Here is a tiny trained network, its code and every weight. The questions are about switching its units off for an input and a target symbol, where a switched-off unit gives its printed mean instead of its output.

import numpy as np


def w(rows, s, z=0):
    codes = np.array(rows[::2]) - 128.0
    scale = np.full(codes.shape[1], s)
    scale[-1] = z or s
    return codes * scale


def f(y):
    return np.maximum(y, 0)


def softmax(a):
    e = np.exp(a - a.max(-1, keepdims=True))
    return e / e.sum(-1, keepdims=True)


def log_softmax(a):
    a = a - a.max(-1, keepdims=True)
    return a - np.log(np.exp(a).sum(-1, keepdims=True))


def net(x, mask):
    ids = ['γεζηθλμπστφψω'.index(c) for c in x.split()]
    T = len(ids)
    res = E[ids] + P[:T]
    u = 0
    for l in range(3):
        q, k, v = (res @ M[l].T for M in (Q, K, V))
        z = softmax(np.where(np.tri(T) > 0, q @ k.T / 3**0.5, -1e9)) @ v
        res = res + np.where(mask[u], z, O[l][:, -1]) @ O[l][:, :-1]
        u += 1
        y = f(res @ A[l][:, :-1].T + A[l][:, -1])
        res = res + np.where(mask[u : u + 4], y, B[l][:, -1]) @ B[l][:, :-1]
        u += 4
    return log_softmax(res[-1] @ U[:, :-1].T + U[:, -1])


Q, K, V, O, A, B = {}, {}, {}, {}, {}, {}
E = w([
[142,111,41,233,20,162,79,111],'γ',
[124,193,164,113,149,177,64,179],'ε',
[78,89,137,176,105,213,148,139],'ζ',
[135,137,17,130,202,135,95,150],'η',
[201,143,163,177,97,128,119,181],'θ',
[151,92,61,119,110,146,123,189],'λ',
[86,61,124,44,95,128,155,150],'μ',
[200,74,112,173,81,164,205,150],'π',
[169,105,174,62,116,64,60,210],'σ',
[190,91,132,197,150,90,175,149],'τ',
[88,68,162,144,169,50,134,144],'φ',
[109,87,213,168,117,153,90,155],'ψ',
[105,7,114,191,156,146,169,84],'ω',
],0.019)
P = w([
[95,184,187,211,188,80,206,200],'0',
[101,105,159,169,168,156,127,161],'1',
[116,78,141,80,135,213,130,124],'2',
[112,48,112,110,114,190,121,73],'3',
[113,44,101,112,90,158,131,34],'4',
[130,47,88,121,87,134,118,2],'5',
[118,23,118,117,140,169,158,63],'6',
],0.0065)
Q[0] = w([
[216,175,14,175,112,104,164,131],'0.h0',
[153,73,170,145,98,211,145,188],'0.h0',
[73,254,219,176,179,108,167,92],'0.h0',
],0.008)
K[0] = w([
[167,181,104,181,117,132,136,192],'0.h0',
[202,64,143,125,120,131,83,123],'0.h0',
[2,144,113,214,147,203,162,164],'0.h0',
],0.0083)
V[0] = w([
[84,79,143,123,117,112,82,107],'0.h0',
[254,98,112,100,159,153,136,178],'0.h0',
[119,178,94,120,94,112,135,128],'0.h0',
],0.0082)
O[0] = w([
[88,120,104,62,90,75,176,146,183],'0.h0',
[75,121,59,254,97,20,158,180,167],'0.h0',
[165,89,93,105,88,245,83,228,3],'0.h0',
],0.0082,0.0029)
A[0] = w([
[134,86,172,100,115,158,62,101,71],'0.n0',
[97,122,123,81,89,1,177,177,20],'0.n1',
[168,161,226,129,98,97,68,213,253],'0.n2',
[30,162,100,212,93,150,95,131,167],'0.n3',
],0.0075,0.0024)
B[0] = w([
[77,130,135,224,117,77,177,26,159],'0.n0',
[246,106,76,95,155,97,42,123,159],'0.n1',
[26,104,139,76,151,82,2,201,186],'0.n2',
[95,116,160,41,126,250,176,158,254],'0.n3',
],0.0076,0.007)
Q[1] = w([
[254,110,62,149,178,139,139,129],'1.h0',
[62,211,30,61,168,151,85,98],'1.h0',
[241,225,184,166,88,140,83,158],'1.h0',
],0.0078)
K[1] = w([
[190,78,112,121,149,139,249,192],'1.h0',
[67,198,3,63,204,122,90,163],'1.h0',
[107,192,232,109,142,167,229,204],'1.h0',
],0.0055)
V[1] = w([
[206,62,191,122,58,110,73,124],'1.h0',
[77,47,211,186,112,146,129,127],'1.h0',
[85,201,129,178,94,98,76,2],'1.h0',
],0.0067)
O[1] = w([
[60,186,68,48,82,50,113,103,89],'1.h0',
[2,230,125,162,144,66,174,137,229],'1.h0',
[75,60,141,187,107,189,15,178,2],'1.h0',
],0.0081,0.0048)
A[1] = w([
[110,112,153,93,112,154,179,58,50],'1.n0',
[103,116,152,92,140,254,154,122,210],'1.n1',
[174,184,103,113,40,177,127,137,16],'1.n2',
[116,91,119,153,25,190,93,127,2],'1.n3',
],0.0083,0.0028)
B[1] = w([
[181,96,163,105,199,138,106,120,191],'1.n0',
[236,173,214,142,64,74,85,92,250],'1.n1',
[208,91,2,66,182,123,92,117,138],'1.n2',
[96,166,54,132,144,87,48,156,153],'1.n3',
],0.009,0.014)
Q[2] = w([
[78,191,99,78,161,171,174,133],'2.h0',
[57,105,239,60,165,237,108,133],'2.h0',
[142,123,68,91,167,126,19,255],'2.h0',
],0.0072)
K[2] = w([
[107,78,87,132,208,74,144,174],'2.h0',
[81,130,151,80,175,186,100,111],'2.h0',
[225,202,130,161,254,32,33,196],'2.h0',
],0.0065)
V[2] = w([
[171,162,184,90,1,195,128,123],'2.h0',
[128,108,135,128,116,108,77,171],'2.h0',
[169,69,159,168,70,81,93,159],'2.h0',
],0.0059)
O[2] = w([
[125,240,120,119,192,133,139,164,254],'2.h0',
[2,80,213,161,179,127,251,131,131],'2.h0',
[75,168,128,141,71,67,160,87,200],'2.h0',
],0.0083,0.0052)
A[2] = w([
[124,82,30,126,186,188,151,128,218],'2.n0',
[152,168,205,94,148,179,1,181,149],'2.n1',
[150,124,122,108,107,60,71,81,249],'2.n2',
[102,99,203,111,216,94,117,75,39],'2.n3',
],0.0084,0.0021)
B[2] = w([
[85,108,247,135,93,200,133,200,151],'2.n0',
[195,53,135,142,86,89,120,154,251],'2.n1',
[144,140,119,152,166,171,94,193,183],'2.n2',
[172,212,60,133,78,183,59,41,194],'2.n3',
],0.011,0.016)
U = w([
[136,194,58,157,53,148,121,167,56],'γ',
[101,70,207,139,134,57,20,173,55],'ε',
[140,217,170,155,116,142,147,83,228],'ζ',
[174,37,171,172,203,148,122,165,82],'η',
[64,185,195,143,115,65,146,191,198],'θ',
[105,133,147,106,42,151,173,196,122],'λ',
[150,110,133,15,145,99,126,114,168],'μ',
[125,133,98,155,19,100,227,120,154],'π',
[138,102,89,108,56,50,150,97,3],'σ',
[127,99,140,194,174,2,163,80,209],'τ',
[138,168,102,142,209,93,93,66,92],'φ',
[53,207,161,114,74,134,112,99,81],'ψ',
[134,72,105,193,122,130,132,48,155],'ω',
],0.0072,0.0044)

Each question gives the input, a string of symbols that net reads in full, and the target symbol t.
The units are the heads (3 rows each of Q, K, V and O) and the neurons (one row each of A and B). Each row of codes is followed by its name. A weight is (code - 128) times the scale printed after its matrix; where a second scale follows, it is the last column's (O, A, B and U).
mask holds one flag per unit, layer by layer, with each layer's heads first. A switched-off unit (its flag False) gives its mean, the last column of its rows in O or B, instead of its output. The means were averaged over made-up inputs and are rounded, as every weight is.
A unit's drop is (log p(t) with every unit on - log p(t) with that unit switched off) / (log p(t) with every unit on - log p(t) with every unit switched off).
The circuit of an input: a set's keep is (log p(t) with only the set's units on - log p(t) with every unit switched off) / (log p(t) with every unit on - log p(t) with every unit switched off). Starting from the 12 units with the biggest drops (on a tie, the unit counted first), units are removed one at a time, each time the one whose removal leaves the highest keep (on an exact tie, the one counted first), for as long as the keep stays at least 0.8.
circuit, biggest first: the units of the circuit, biggest drop first
unit that matters most: the unit with the biggest drop
top k neurons: the k neurons with the biggest drops, biggest first
k most important neurons of layer l: the k neurons of layer l with the biggest drops, biggest first
drop of u: that unit's drop, to one decimal
input ζ η ω, target ω: circuit, biggest first -> 1.n1, 2.h0, 2.n3, 0.h0
input φ ω ζ θ ζ ε, target ε: circuit, biggest first -> 0.n2, 2.n1
input ζ ω σ ζ μ, target σ: circuit, biggest first -> 0.h0, 0.n1, 1.h0
input ζ ζ ψ, target ψ: top 3 neurons -> 1.n1, 2.n3, 2.n1
input ζ ε λ, target λ: top 2 neurons -> 1.n1, 2.n0
input ω ζ σ ζ θ, target τ: circuit, biggest first -> 0.h0, 2.h0, 0.n1
input ζ ε θ ζ, target ε: 2 most important neurons of layer 0 -> 0.n3, 0.n0
input μ η φ, target φ: most important neuron of layer 0 -> 0.n3
input ζ σ μ λ γ, target λ: top 3 neurons -> 2.n0, 1.n2, 1.n1
input ζ ζ ε ε η ζ, target ε: circuit, biggest first -> 1.n3, 1.h0, 1.n1, 0.n3
input η ζ ζ ζ π ε γ, target γ: top 2 neurons -> 1.n3, 0.n3
input ε ζ τ, target τ: circuit, biggest first -> 0.n3, 0.h0
input ε φ ζ ζ η ζ, target η: 3 most important neurons of layer 2 -> 2.n1, 2.n2, 2.n3
input σ π ζ, target μ: most important neuron of layer 0 -> 0.n1
input ω ε η ζ μ θ, target θ: 2 most important neurons of layer 0 -> 0.n2, 0.n3
input π θ φ, target φ: 2 most important neurons of layer 0 -> 0.n1, 0.n3
input ψ ζ π, target π: top 2 neurons -> 1.n1, 2.n2
input ε ζ η ζ, target η: top 3 neurons -> 2.n1, 1.n3, 0.n3
input ζ σ μ ζ γ ε, target ψ: top 2 neurons -> 0.n2, 1.n1
input η γ τ, target τ: unit that matters most -> 0.n3
input ζ ζ ω, target ω: top 3 neurons -> 1.n1, 0.n3, 2.n3
input λ μ ε γ σ ω, target η: 2 most important neurons of layer 0 -> 0.n2, 0.n1
input ζ ζ γ λ ψ, target ψ: top 3 neurons -> 1.n1, 2.n1, 2.n3
input η η ζ ζ ε ε γ, target γ: top 2 neurons -> 1.n1, 1.n3
input γ θ ε λ, target λ: 2 most important neurons of layer 2 -> 2.n0, 2.n3
input ω η ζ ε, target ε: top 2 neurons -> 2.n1, 0.n2
input σ φ ε ε μ η, target π: unit that matters most -> 0.n1
input σ η ε, target ψ: top 3 neurons -> 0.n2, 2.n1, 2.n3
input ε ζ ζ ζ ζ η η, target η: drop of 2.n0 -> 0.1
